Here is a tiny trained network, its code and every weight. The questions are about switching its units off for an input and a class, where a switched-off unit gives its printed mean instead of its output.

import numpy as np


def w(rows, s, z=0):
    codes = np.array(rows[::2]) - 128.0
    scale = np.full(codes.shape[1], s)
    scale[-1] = z or s
    return codes * scale


def f(y):
    return y / 2 * (1 + np.tanh(0.7978845608 * (y + 0.044715 * y**3)))


def log_softmax(a):
    a = a - a.max(-1, keepdims=True)
    return a - np.log(np.exp(a).sum(-1, keepdims=True))


def net(x, mask):
    res = np.array(x, float).reshape(1, 5) / 4 @ E
    y = f(res @ A[0][:, :-1].T + A[0][:, -1])
    res = res + np.where(mask, y, B[0][:, -1]) @ B[0][:, :-1]
    return log_softmax(res[-1] @ U[:, :-1].T + U[:, -1])


A, B = {}, {}
E = w([
[233,118,109,65,49,192,16,81,107,142],'x0',
[211,166,209,163,109,215,202,250,193,153],'x1',
[96,23,15,130,7,57,175,183,162,128],'x2',
[134,119,49,20,222,176,161,218,88,149],'x3',
[111,149,254,24,110,39,79,169,190,207],'x4',
],0.0085)
A[0] = w([
[155,103,126,216,102,156,125,48,192,88,24],'N1',
[143,58,94,109,88,86,165,158,144,172,17],'N2',
[170,129,141,73,133,51,128,132,157,185,114],'N3',
[156,206,170,159,203,192,62,133,75,132,175],'N4',
[199,130,175,197,77,165,149,207,139,157,123],'N5',
[97,150,104,140,133,64,91,64,122,132,80],'N6',
[241,122,88,72,112,126,75,139,107,102,66],'N7',
[89,138,43,98,159,116,79,59,116,112,45],'N8',
[135,97,154,121,158,150,181,181,103,162,12],'N9',
[224,123,105,100,106,137,92,79,148,162,92],'N10',
[38,48,103,73,145,77,125,79,88,121,9],'N11',
[182,157,121,115,117,149,205,126,197,159,57],'N12',
[154,103,132,196,34,52,132,79,181,135,146],'N13',
[108,158,152,179,114,111,118,104,163,123,67],'N14',
[163,101,89,52,170,151,115,154,127,142,165],'N15',
[66,66,77,118,86,149,97,170,169,86,91],'N16',
[122,81,120,68,182,77,112,48,79,156,54],'N17',
[128,70,80,162,100,136,129,166,144,60,87],'N18',
[56,124,112,133,227,88,183,196,118,127,10],'N19',
[183,170,119,156,105,187,189,208,110,163,70],'N20',
[146,143,115,128,60,146,205,144,152,167,96],'N21',
[104,49,87,122,153,136,122,196,115,168,47],'N22',
[99,138,142,122,180,81,214,135,133,107,46],'N23',
[84,107,238,1,79,68,136,145,164,202,50],'N24',
[160,95,66,173,148,160,170,59,69,91,55],'N25',
[173,88,126,69,87,169,82,131,112,108,158],'N26',
[142,110,60,50,170,119,133,178,141,208,70],'N27',
[207,127,130,119,64,145,84,130,90,155,104],'N28',
[114,58,70,143,41,120,70,152,153,183,154],'N29',
[41,151,180,178,132,94,186,118,163,109,149],'N30',
[143,231,140,149,252,161,82,77,81,140,81],'N31',
[122,66,72,117,72,147,163,147,153,134,108],'N32',
[46,159,131,148,160,109,197,143,142,101,28],'N33',
[165,187,130,184,119,142,134,124,200,156,72],'N34',
[131,131,27,51,209,169,172,174,82,134,5],'N35',
[171,128,72,183,118,235,215,133,59,50,79],'N36',
],0.0095,0.0019)
B[0] = w([
[108,96,139,196,152,157,69,99,158,161,186],'N1',
[172,171,97,57,58,150,165,133,78,192,192],'N2',
[128,162,81,163,214,124,104,147,168,186,183],'N3',
[160,177,121,126,42,148,169,107,82,165,232],'N4',
[129,81,208,160,96,84,87,171,71,65,219],'N5',
[164,109,216,128,129,108,98,140,99,122,188],'N6',
[176,39,65,136,100,88,200,113,164,70,197],'N7',
[160,74,188,95,172,83,105,181,61,103,210],'N8',
[140,97,181,122,103,113,125,111,111,120,166],'N9',
[143,64,79,168,103,88,220,102,173,82,187],'N10',
[155,90,207,69,152,91,116,174,71,117,220],'N11',
[149,112,179,93,150,82,111,169,66,95,173],'N12',
[108,140,168,166,85,186,89,83,99,160,209],'N13',
[137,119,130,136,101,169,85,79,116,96,162],'N14',
[82,95,165,168,96,142,80,61,163,120,186],'N15',
[152,175,157,101,81,130,176,147,75,182,189],'N16',
[163,79,172,103,153,97,115,156,79,125,203],'N17',
[141,153,90,120,149,146,163,101,114,205,183],'N18',
[118,64,86,186,83,110,178,103,157,74,209],'N19',
[146,103,178,88,137,65,65,178,95,79,203],'N20',
[158,141,188,52,115,141,110,152,72,130,172],'N21',
[152,136,166,107,78,214,133,92,144,146,179],'N22',
[165,74,77,128,130,94,219,75,169,35,184],'N23',
[162,171,59,199,218,75,109,145,196,255,249],'N24',
[177,170,110,191,214,83,96,185,174,201,213],'N25',
[153,66,74,155,129,97,200,97,199,42,191],'N26',
[102,118,168,139,110,169,80,75,134,196,198],'N27',
[167,66,84,195,132,119,210,94,116,26,188],'N28',
[124,161,114,122,77,164,164,121,101,145,215],'N29',
[99,96,131,164,79,90,198,54,161,73,208],'N30',
[153,231,107,78,25,156,196,145,85,169,242],'N31',
[134,184,106,66,129,126,165,93,69,165,195],'N32',
[157,86,97,129,100,101,182,115,140,124,190],'N33',
[121,149,150,98,142,144,80,126,103,113,173],'N34',
[25,90,216,211,75,198,56,65,174,158,223],'N35',
[167,161,70,196,186,38,81,177,174,221,236],'N36',
],0.0072,0.014)
U = w([
[133,30,74,171,111,81,254,79,162,36,112],'0',
[147,167,83,195,220,66,91,203,164,231,126],'1',
[142,223,142,80,53,187,220,127,13,189,104],'2',
[142,51,246,96,143,67,71,235,21,79,105],'3',
[55,79,206,211,74,226,32,16,150,153,157],'4',
[76,139,122,148,98,117,117,123,96,136,254],'5',
[86,152,74,110,187,152,112,178,145,129,99],'6',
],0.0073,0.0089)

Each question gives the input, the list of numbers given to net, and the class t.
The units are the neurons (one row each of A and B). Each row of codes is followed by its name. A weight is (code - 128) times the scale printed after its matrix; where a second scale follows, it is the last column's (A, B and U).
mask holds one flag per neuron, in row order. A switched-off neuron (its flag False) gives its mean, the last column of its row in B, instead of its output. The means were averaged over made-up inputs and are rounded, as every weight is.
A unit's drop is (log p(t) with every unit on - log p(t) with that unit switched off) / (log p(t) with every unit on - log p(t) with every unit switched off).
The circuit of an input: a set's keep is (log p(t) with only the set's units on - log p(t) with every unit switched off) / (log p(t) with every unit on - log p(t) with every unit switched off). Starting from the 12 units with the biggest drops (on a tie, the unit counted first), units are removed one at a time, each time the one whose removal leaves the highest keep (on an exact tie, the one counted first), for as long as the keep stays at least 0.8.
circuit, biggest first: the units of the circuit, biggest drop first
most important unit: the unit with the biggest drop
k most important neurons: the k neurons with the biggest drops, biggest first
drop when u is switched off: that unit's drop, to one decimal
input [1,-1,5,7,-2], class 4: circuit, biggest first	[N35]
input [-3,8,-5,-3,-7], class 3: 4 most important neurons	[N5; N20; N24; N12]
input [-5,0,7,8,2], class 4: 2 most important neurons	[N35; N27]
input [1,-7,-2,-4,-5], class 3: 2 most important neurons	[N24; N8]
input [4,-5,4,6,2], class 4: 3 most important neurons	[N35; N27; N15]
input [2,-5,2,8,-8], class 1: 2 most important neurons	[N36; N25]
input [-6,-7,6,7,-7], class 1: 2 most important neurons	[N25; N36]
input [0,8,7,-1,8], class 1: 2 most important neurons	[N24; N3]
input [4,0,0,5,5], class 1: 4 most important neurons	[N24; N3; N13; N30]
input [5,3,7,4,0], class 2: 3 most important neurons	[N2; N32; N16]
input [-5,-3,-1,-8,-7], class 4: 3 most important neurons	[N24; N13; N1]
input [2,3,3,8,8], class 1: 3 most important neurons	[N24; N3; N13]
input [-5,-3,-3,6,-5], class 4: 2 most important neurons	[N35; N24]
input [-1,-3,2,-6,-4], class 4: circuit, biggest first	[N13]
input [-3,-7,-6,-4,-1], class 3: 3 most important neurons	[N8; N6; N17]
input [1,-3,6,4,5], class 2: 4 most important neurons	[N36; N2; N25; N29]
input [-1,-7,-8,-1,-4], class 2: drop when N31 is switched off	3.0
input [2,-5,6,-6,8], class 1: drop when N24 is switched off	2.0
input [3,2,-5,7,4], class 4: drop when N35 is switched off	0.3
input [-5,2,7,3,-8], class 1: most important unit	N36
input [-4,6,4,-4,-1], class 3: drop when N5 is switched off	0.1
